Below is a small trained network, with its code and all its weights. Each question gives an input and a class and asks what happens when units are switched off, that is, made to give their printed mean instead of their output.

import numpy as np


def w(rows, s, z=0):
    codes = np.array(rows[::2]) - 128.0
    scale = np.full(codes.shape[1], s)
    scale[-1] = z or s
    return codes * scale


def norm(h):
    return h / np.sqrt((h * h).mean(-1, keepdims=True) + 1e-5)


def f(y):
    return y / 2 * (1 + np.tanh(0.7978845608 * (y + 0.044715 * y**3)))


def log_softmax(a):
    a = a - a.max(-1, keepdims=True)
    return a - np.log(np.exp(a).sum(-1, keepdims=True))


def net(x, mask):
    res = np.array(x, float).reshape(1, 2) / 4 @ E
    u = 0
    for l in range(3):
        y = f(norm(res) @ A[l][:, :-1].T + A[l][:, -1])
        res = res + np.where(mask[u : u + 10], y, B[l][:, -1]) @ B[l][:, :-1]
        u += 10
    return log_softmax(norm(res)[-1] @ U[:, :-1].T + U[:, -1])


A, B = {}, {}
E = w([
[105,148,139,205,242,219,42,167],'x0',
[95,196,107,174,160,56,9,82],'x1',
],0.0014)
A[0] = w([
[88,145,183,196,223,192,61,161,70],'0.n1',
[100,194,57,174,128,52,76,46,26],'0.n2',
[136,143,115,118,146,127,139,124,130],'0.n3',
[147,113,124,131,176,172,112,163,254],'0.n4',
[188,149,135,40,42,58,207,76,98],'0.n5',
[130,144,124,131,144,118,150,124,108],'0.n6',
[72,186,98,152,124,87,68,95,60],'0.n7',
[91,175,152,220,253,170,50,141,99],'0.n8',
[114,143,126,176,172,187,59,170,33],'0.n9',
[83,147,151,178,197,174,48,151,181],'0.n10',
],0.0024,0.00085)
B[0] = w([
[126,125,5,174,195,31,229,43,222],'0.n1',
[157,176,222,85,114,184,106,210,169],'0.n2',
[120,132,129,120,123,153,131,101,128],'0.n3',
[192,201,72,86,163,137,128,128,180],'0.n4',
[42,27,41,202,170,118,157,73,234],'0.n5',
[101,135,116,123,118,139,122,137,124],'0.n6',
[155,194,185,97,127,163,99,148,148],'0.n7',
[123,130,81,162,211,131,168,135,251],'0.n8',
[132,143,88,114,143,113,158,92,169],'0.n9',
[160,170,104,163,206,112,150,74,213],'0.n10',
],0.0021,0.0022)
A[1] = w([
[225,142,149,53,51,124,134,112,5],'1.n1',
[75,123,145,90,72,82,51,119,63],'1.n2',
[149,202,154,149,175,104,50,126,104],'1.n3',
[170,126,150,114,121,204,172,202,134],'1.n4',
[187,185,127,124,151,122,101,158,134],'1.n5',
[168,113,183,115,96,104,136,118,69],'1.n6',
[142,81,157,120,95,242,153,217,115],'1.n7',
[137,159,208,83,2,106,85,191,49],'1.n8',
[69,133,210,71,63,123,73,142,44],'1.n9',
[166,113,116,107,173,210,192,196,171],'1.n10',
],0.0029,0.0014)
B[1] = w([
[132,127,28,182,252,146,132,124,76],'1.n1',
[235,190,141,176,139,113,137,59,125],'1.n2',
[104,31,188,68,72,201,143,159,185],'1.n3',
[150,202,156,146,115,115,44,117,154],'1.n4',
[74,93,164,128,86,158,164,160,150],'1.n5',
[134,114,116,181,230,103,137,129,92],'1.n6',
[181,191,129,50,125,126,91,117,163],'1.n7',
[207,152,62,146,153,92,245,42,130],'1.n8',
[160,164,124,146,112,120,183,46,113],'1.n9',
[149,190,173,111,81,59,56,53,254],'1.n10',
],0.0024,0.0014)
A[2] = w([
[109,142,120,146,131,76,95,101,105],'2.n1',
[149,145,180,138,103,145,179,130,177],'2.n2',
[165,120,88,137,103,100,166,105,59],'2.n3',
[51,2,77,123,107,120,182,152,2],'2.n4',
[175,135,73,125,135,121,158,110,21],'2.n5',
[115,129,157,98,62,105,109,147,83],'2.n6',
[106,134,170,134,130,133,90,142,157],'2.n7',
[118,124,9,174,185,125,130,136,78],'2.n8',
[167,139,75,134,116,90,170,90,63],'2.n9',
[162,175,126,90,117,146,99,105,141],'2.n10',
],0.0053,0.00094)
B[2] = w([
[168,104,135,132,108,173,182,126,144],'2.n1',
[84,111,80,177,127,104,131,84,144],'2.n2',
[104,167,168,112,141,142,125,143,181],'2.n3',
[48,56,160,68,254,94,150,105,254],'2.n4',
[114,163,152,142,148,120,77,143,166],'2.n5',
[149,131,98,154,206,140,117,123,145],'2.n6',
[93,146,91,111,108,154,158,160,128],'2.n7',
[193,141,10,87,115,117,121,61,251],'2.n8',
[124,175,186,117,144,175,101,166,203],'2.n9',
[144,47,136,117,105,104,127,165,161],'2.n10',
],0.0044,0.0034)
U = w([
[51,80,168,82,201,92,153,105,172],'0',
[143,216,212,159,104,109,140,83,139],'1',
[104,75,94,200,72,106,150,96,100],'2',
[128,131,123,140,121,119,140,144,3],'3',
[52,157,115,142,97,179,115,217,131],'4',
[170,173,1,128,156,132,116,75,160],'5',
[192,66,150,88,86,109,79,191,142],'6',
],0.013,0.006)

Each question gives the input, the list of numbers given to net, and the class t.
The units are the neurons (one row each of A and B). Each row of codes is followed by its name. A weight is (code - 128) times the scale printed after its matrix; where a second scale follows, it is the last column's (A, B and U).
mask holds one flag per neuron, layer by layer. A switched-off neuron (its flag False) gives its mean, the last column of its row in B, instead of its output. The means were averaged over made-up inputs and are rounded, as every weight is.
A unit's drop is (log p(t) with every unit on - log p(t) with that unit switched off) / (log p(t) with every unit on - log p(t) with every unit switched off).
The circuit of an input: a set's keep is (log p(t) with only the set's units on - log p(t) with every unit switched off) / (log p(t) with every unit on - log p(t) with every unit switched off). Starting from the 12 units with the biggest drops (on a tie, the unit counted first), units are removed one at a time, each time the one whose removal leaves the highest keep (on an exact tie, the one counted first), for as long as the keep stays at least 0.8.
units of the circuit, in order: the units of the circuit, biggest drop first
most important unit: the unit with the biggest drop
k most important neurons: the k neurons with the biggest drops, biggest first
top k neurons in layer l: the k neurons of layer l with the biggest drops, biggest first
drop of u: that unit's drop, to one decimal
input [-8,6], class 1: most important unit	1.n2
input [3,-4], class 6: 3 most important neurons	[0.n5 1.n10 2.n10]
input [-1,-6], class 6: units of the circuit, in order	[1.n7 0.n1 2.n4 2.n10]
input [1,4], class 4: 2 most important neurons	[0.n2 0.n5]
input [-5,3], class 1: 3 most important neurons	[0.n1 1.n2 0.n8]
input [5,-7], class 6: 2 most important neurons	[2.n10 2.n4]
input [-1,7], class 4: 2 most important neurons	[2.n8 2.n4]
input [-2,5], class 2: top 4 neurons in layer 1	[1.n3 1.n5 1.n10 1.n7]
input [1,-8], class 6: 4 most important neurons	[1.n7 2.n4 2.n10 2.n8]
input [0,8], class 4: 3 most important neurons	[2.n4 2.n8 2.n7]
input [1,8], class 4: 3 most important neurons	[0.n2 2.n4 1.n3]
input [8,-8], class 5: 2 most important neurons	[0.n1 0.n2]
input [0,2], class 4: 2 most important neurons	[0.n2 2.n4]
input [0,-4], class 6: most important unit	0.n1
input [2,-8], class 6: 4 most important neurons	[2.n10 2.n4 2.n8 1.n7]
input [-7,4], class 1: top 2 neurons in layer 2	[2.n9 2.n4]
input [0,5], class 4: 2 most important neurons	[2.n4 2.n8]
input [2,7], class 4: top 3 neurons in layer 0	[0.n2 0.n5 0.n7]
input [-7,5], class 1: 2 most important neurons	[1.n2 0.n1]
input [-1,4], class 2: top 2 neurons in layer 1	[1.n8 1.n3]
input [-5,7], class 1: drop of 2.n4	0.1
input [4,-8], class 6: drop of 2.n10	0.2
input [0,-5], class 6: drop of 0.n1	0.6
